[[139 126]
 [128 151]
 [116 120]
 [113 148]
 [146 113]
 [138 104]
 [131 114]
 [121 127]
 [103 151]]
=>
[[103 151]
 [113 148]
 [116 120]
 [121 127]
 [128 151]
 [131 114]
 [138 104]
 [139 126]
 [146 113]]

[[115 145 117 123 129 143 153]
 [112 125 103 123 129 136 132]
 [144 157 152 136 114 143 157]]
=>
[[112 125 103 123 129 136 132]
 [115 145 117 123 129 143 153]
 [144 157 152 136 114 143 157]]

[[131 135 135 139 127]
 [101 107 122 124 121]
 [122 129 135 137 119]
 [127 132 129 132 119]]
=>
[[101 107 122 124 121]
 [122 129 135 137 119]
 [127 132 129 132 119]
 [131 135 135 139 127]]

[[132 107 150 148 114 114 124 140 114 147 118 118 129 112]
 [127 127 127 132 109 123 104 141 123 147 144 142 108 147]
 [116 145 138 137 117 106 119 144 116 104 112 145 117 140]
 [109 149 140 141 135 108 113 135 144 127 128 152 143 106]
 [124 115 113 118 133 107 128 117 140 138 124 152 134 148]]
=>
[[109 149 140 141 135 108 113 135 144 127 128 152 143 106]
 [116 145 138 137 117 106 119 144 116 104 112 145 117 140]
 [124 115 113 118 133 107 128 117 140 138 124 152 134 148]
 [127 127 127 132 109 123 104 141 123 147 144 142 108 147]
 [132 107 150 148 114 114 124 140 114 147 118 118 129 112]]

[[128 112 135 136 117]
 [153 124 120 128 135]
 [126 147 121 141 122]]
=>
[[126 147 121 141 122]
 [128 112 135 136 117]
 [153 124 120 128 135]]

[[134 157 148 141]
 [131 124 139 137]]
=>
[[131 124 139 137]
 [134 157 148 141]]
---
[[128 125 128 126 128 124 128 123 127 128 125 127 129]
 [119 116 143 134 133 125 132 119 131 127 116 135 128]
 [133 124 120 124 138 130 117 131 120 145 122 129 100]]
=>
[[119 116 143 134 133 125 132 119 131 127 116 135 128]
 [133 124 120 124 138 130 117 131 120 145 122 129 100]
 [128 125 128 126 128 124 128 123 127 128 125 127 129]]

[[112  98]
 [109 128]
 [115 126]]
=>
[[112  98]
 [115 126]
 [109 128]]

[[144 102]
 [132 135]
 [127 150]
 [101 115]]
=>
[[144 102]
 [101 115]
 [132 135]
 [127 150]]

[[131 130 129 132 130 131 131 130 129 131]
 [120 112 113 124 115 110 127 112 105 120]
 [127 123 115 127 123 131 123 118 114 125]
 [118 115 116 120 116 113 122 115 112 118]
 [129 137 133 122 134 137 120 129 137 129]
 [119 111 112 124 113 109 127 112 104 119]
 [134 129 117 134 129 140 128 121 117 132]]
=>
[[119 111 112 124 113 109 127 112 104 119]
 [120 112 113 124 115 110 127 112 105 120]
 [118 115 116 120 116 113 122 115 112 118]
 [127 123 115 127 123 131 123 118 114 125]
 [134 129 117 134 129 140 128 121 117 132]
 [131 130 129 132 130 131 131 130 129 131]
 [129 137 133 122 134 137 120 129 137 129]]

[[108 142 126 133]
 [106 151 123 127]
 [139 123 115 124]]
=>
[[139 123 115 124]
 [108 142 126 133]
 [106 151 123 127]]

[[137 111  99 112 136 148]
 [122 108 115 128 132 128]
 [126 130 126 124 135 146]]
=>
[[122 108 115 128 132 128]
 [137 111  99 112 136 148]
 [126 130 126 124 135 146]]

[[127 147 145 142 111 114]
 [147 130 141 125 150 147]
 [137 125 151 136 151 141]
 [104 128 111 121 137 132]
 [113 122 118 146 107 152]
 [110 104 141 130 108 124]]
=>
[[110 104 141 130 108 124]
 [113 122 118 146 107 152]
 [137 125 151 136 151 141]
 [104 128 111 121 137 132]
 [147 130 141 125 150 147]
 [127 147 145 142 111 114]]
---
[[123 124 134 122 104 123 129 106 132 133]
 [129 128 130 130 125 131 132 121 127 136]]
=>
[[129 128 130 130 125 131 132 121 127 136]
 [123 124 134 122 104 123 129 106 132 133]]

[[106 131 137 117 138 118 113]
 [141 119 108 150 152 137 118]
 [117 142 147 113 145 121 140]
 [107 146 121 141 126 119 133]
 [104 108 120 128 121 104 114]]
=>
[[141 119 108 150 152 137 118]
 [104 108 120 128 121 104 114]
 [107 146 121 141 126 119 133]
 [106 131 137 117 138 118 113]
 [117 142 147 113 145 121 140]]

[[126 110 129 136 129 116 136 129 129 116 138 124 117]
 [131 146 128 103 131 139 113 124 128 142 119 126 140]]
=>
[[131 146 128 103 131 139 113 124 128 142 119 126 140]
 [126 110 129 136 129 116 136 129 129 116 138 124 117]]

[[113 152 105 143 127 149 112 155 114 148 101 104]
 [158 155 143 148 114 139 105 153 137 144 157 137]
 [147 147 147 121 155 154 134 107 106 140 145 152]
 [112 155 106 131 149 108 107 142 135 152 100 141]
 [148 132 140 133 108 110 136 148 122 114 115 106]]
=>
[[113 152 105 143 127 149 112 155 114 148 101 104]
 [112 155 106 131 149 108 107 142 135 152 100 141]
 [148 132 140 133 108 110 136 148 122 114 115 106]
 [158 155 143 148 114 139 105 153 137 144 157 137]
 [147 147 147 121 155 154 134 107 106 140 145 152]]

[[138 140 131 124 117]
 [137 116 107 127 138]]
=>
[[137 116 107 127 138]
 [138 140 131 124 117]]

[[112 131 137 139 149 149 152 113 130 147 141 153 125]
 [116 123 121 132 150 141 141 133 134 138 134 129 128]
 [139 125 105 129 127 135 136 153 134 136 130 108 128]]
=>
[[139 125 105 129 127 135 136 153 134 136 130 108 128]
 [116 123 121 132 150 141 141 133 134 138 134 129 128]
 [112 131 137 139 149 149 152 113 130 147 141 153 125]]

[[106 120 104 140 139]
 [125 140 108 137 128]
 [115 114 123 130 135]
 [158 142 101 123 108]
 [134 143 128 139 134]]
=>
[[158 142 101 123 108]
 [106 120 104 140 139]
 [125 140 108 137 128]
 [115 114 123 130 135]
 [134 143 128 139 134]]

[[140 113 115 125 130 141 135 122 133 115 120]
 [109 138 144 113 116 108 122 138 126 134 140]
 [128 150 138 150 146 112 110 128 109 153 146]
 [119 145 142 134 131 115 116 134 122 145 139]]
=>
[[140 113 115 125 130 141 135 122 133 115 120]
 [128 150 138 150 146 112 110 128 109 153 146]
 [119 145 142 134 131 115 116 134 122 145 139]
 [109 138 144 113 116 108 122 138 126 134 140]]
---
[[122 116 118]
 [122 150 133]
 [126 150 139]]
=>
[[122 116 118]
 [126 150 139]]

[[118 123 116 121 122 146 117 120 131 150 121 134 134]
 [129 123 121 144 128 126 145 136 111 139 135 153 132]
 [134 137 123 131 135 127 144 141 130 107 127 122 141]
 [127 123 146 125 133 133 125 124 110 122 124 130 109]
 [133 123 116 121 121 127 124 122 112 121 140 127 111]]
=>
[[118 123 116 121 122 146 117 120 131 150 121 134 134]
 [134 137 123 131 135 127 144 141 130 107 127 122 141]
 [133 123 116 121 121 127 124 122 112 121 140 127 111]]

[[106 133 141 140 140 147 138 139 133 113 130 125 108]
 [137 126 142 112 105 123 130 108 123 141 133 144 125]
 [149 124 130 111 108 120 124 110 122 145 132 142 131]
 [147 122 122 110 108 117 123 110 120 138 132 141 130]]
=>
[[106 133 141 140 140 147 138 139 133 113 130 125 108]
 [149 124 130 111 108 120 124 110 122 145 132 142 131]]

[[114 142 137 131 124 115 128 133 110]
 [127 128 136 106 120 117 106 136 135]]
=>
[[114 142 137 131 124 115 128 133 110]]

[[105 107 108 132 140 127]
 [141 139 154 142 115 130]
 [118 117 107 118 139 127]
 [121 120 105 115 139 125]
 [140 135 154 130 121 144]
 [145 137 157 138 118 138]]
=>
[[105 107 108 132 140 127]
 [118 117 107 118 139 127]
 [140 135 154 130 121 144]]

[[136 117 111 115 138 117 114 145 124 116 112]
 [127 137 142 142 108 124 132 109 124 132 144]
 [132 141 148 145 116 121 133 109 124 133 147]
 [115 123 128 125 136 153 147 150 133 146 121]]
=>
[[136 117 111 115 138 117 114 145 124 116 112]
 [132 141 148 145 116 121 133 109 124 133 147]]
